113, 53
95, 193
146, 76
81, 76
94, 71
->
113, 53
95, 193
146, 76

178, 97, 46, 141
74, 112, 174, 103
100, 150, 147, 83
75, 123, 153, 106
->
178, 97
74, 112
100, 150

140, 144, 112, 132
51, 146, 135, 194
169, 96, 147, 107
90, 59, 147, 129
183, 84, 173, 114
->
140, 144
51, 146
169, 96

126, 157, 96, 139
141, 170, 63, 144
136, 177, 82, 133
104, 167, 122, 99
128, 175, 79, 134
->
126, 157
141, 170
136, 177

105, 100, 139, 134, 137
140, 101, 90, 132, 131
146, 66, 131, 104, 117
141, 123, 129, 131, 124
119, 112, 143, 118, 100
->
105, 100
140, 101
146, 66

140, 133, 108
106, 65, 78
164, 164, 92
->
140, 133
106, 65
164, 164

108, 122, 140, 147, 135
106, 147, 113, 55, 99
132, 170, 127, 129, 114
161, 137, 134, 110, 146
->
108, 122
106, 147
132, 170

133, 102, 124, 190, 119
123, 130, 131, 109, 126
139, 122, 131, 168, 126
->
133, 102
123, 130
139, 122

106, 94, 76, 78, 88
148, 96, 122, 92, 103
162, 110, 176, 128, 119
66, 130, 124, 134, 137
75, 127, 114, 138, 125
->
106, 94
148, 96
162, 110
---
126, 141, 142
124, 89, 165
135, 94, 161
135, 158, 187
131, 108, 100
132, 142, 133
126, 99, 148
136, 108, 115
125, 80, 148
118, 138, 159
->
142, 126, 141
165, 124, 89
161, 135, 94
187, 135, 158
100, 131, 108
133, 132, 142
148, 126, 99
115, 136, 108
148, 125, 80
159, 118, 138

179, 140, 67
89, 208, 156
142, 97, 142
102, 134, 112
166, 141, 80
139, 50, 137
94, 141, 123
127, 80, 111
133, 65, 146
148, 53, 147
145, 126, 103
144, 169, 197
->
67, 179, 140
156, 89, 208
142, 142, 97
112, 102, 134
80, 166, 141
137, 139, 50
123, 94, 141
111, 127, 80
146, 133, 65
147, 148, 53
103, 145, 126
197, 144, 169

173, 145, 171, 116, 131, 138, 115, 127, 153, 130, 129, 154, 114, 122, 136, 138
122, 117, 78, 127, 118, 114, 108, 145, 94, 128, 141, 111, 137, 108, 134, 110
147, 163, 181, 66, 135, 152, 128, 127, 160, 165, 165, 166, 96, 118, 88, 174
->
138, 173, 145, 171, 116, 131, 138, 115, 127, 153, 130, 129, 154, 114, 122, 136
110, 122, 117, 78, 127, 118, 114, 108, 145, 94, 128, 141, 111, 137, 108, 134
174, 147, 163, 181, 66, 135, 152, 128, 127, 160, 165, 165, 166, 96, 118, 88

53, 155, 68, 49, 169, 103, 161, 123, 101, 79, 143, 170, 153, 89, 73, 70
47, 142, 63, 44, 182, 112, 157, 107, 117, 85, 152, 154, 130, 104, 95, 67
->
70, 53, 155, 68, 49, 169, 103, 161, 123, 101, 79, 143, 170, 153, 89, 73
67, 47, 142, 63, 44, 182, 112, 157, 107, 117, 85, 152, 154, 130, 104, 95

98, 94, 104, 79, 82, 141, 92, 82, 178, 131
186, 76, 122, 136, 116, 80, 97, 134, 147, 108
158, 57, 104, 107, 84, 114, 89, 107, 167, 140
131, 112, 150, 109, 154, 115, 77, 163, 104, 156
144, 91, 147, 76, 130, 132, 82, 171, 152, 179
140, 107, 177, 102, 172, 145, 69, 173, 103, 183
113, 144, 177, 97, 139, 132, 54, 178, 115, 154
->
131, 98, 94, 104, 79, 82, 141, 92, 82, 178
108, 186, 76, 122, 136, 116, 80, 97, 134, 147
140, 158, 57, 104, 107, 84, 114, 89, 107, 167
156, 131, 112, 150, 109, 154, 115, 77, 163, 104
179, 144, 91, 147, 76, 130, 132, 82, 171, 152
183, 140, 107, 177, 102, 172, 145, 69, 173, 103
154, 113, 144, 177, 97, 139, 132, 54, 178, 115

82, 180, 103, 117, 163, 180, 143, 146, 153, 108, 70, 98, 150, 119
74, 170, 102, 110, 159, 191, 157, 153, 176, 107, 67, 106, 145, 126
114, 107, 123, 51, 152, 144, 151, 137, 165, 186, 112, 156, 159, 147
123, 72, 136, 81, 145, 128, 139, 141, 180, 157, 173, 159, 113, 119
->
119, 82, 180, 103, 117, 163, 180, 143, 146, 153, 108, 70, 98, 150
126, 74, 170, 102, 110, 159, 191, 157, 153, 176, 107, 67, 106, 145
147, 114, 107, 123, 51, 152, 144, 151, 137, 165, 186, 112, 156, 159
119, 123, 72, 136, 81, 145, 128, 139, 141, 180, 157, 173, 159, 113

127, 128, 133, 125, 140, 119, 169, 121
138, 109, 121, 118, 106, 114, 116, 147
114, 120, 115, 132, 109, 140, 112, 136
115, 127, 152, 114, 160, 122, 157, 119
107, 117, 91, 141, 89, 150, 95, 132
102, 134, 94, 135, 86, 138, 99, 128
130, 157, 103, 87, 78, 120, 120, 212
95, 133, 137, 124, 143, 118, 102, 116
114, 149, 124, 151, 140, 149, 128, 119
119, 117, 119, 128, 100, 133, 121, 149
178, 93, 125, 156, 102, 146, 150, 166
139, 131, 145, 118, 123, 101, 132, 109
->
121, 127, 128, 133, 125, 140, 119, 169
147, 138, 109, 121, 118, 106, 114, 116
136, 114, 120, 115, 132, 109, 140, 112
119, 115, 127, 152, 114, 160, 122, 157
132, 107, 117, 91, 141, 89, 150, 95
128, 102, 134, 94, 135, 86, 138, 99
212, 130, 157, 103, 87, 78, 120, 120
116, 95, 133, 137, 124, 143, 118, 102
119, 114, 149, 124, 151, 140, 149, 128
149, 119, 117, 119, 128, 100, 133, 121
166, 178, 93, 125, 156, 102, 146, 150
109, 139, 131, 145, 118, 123, 101, 132
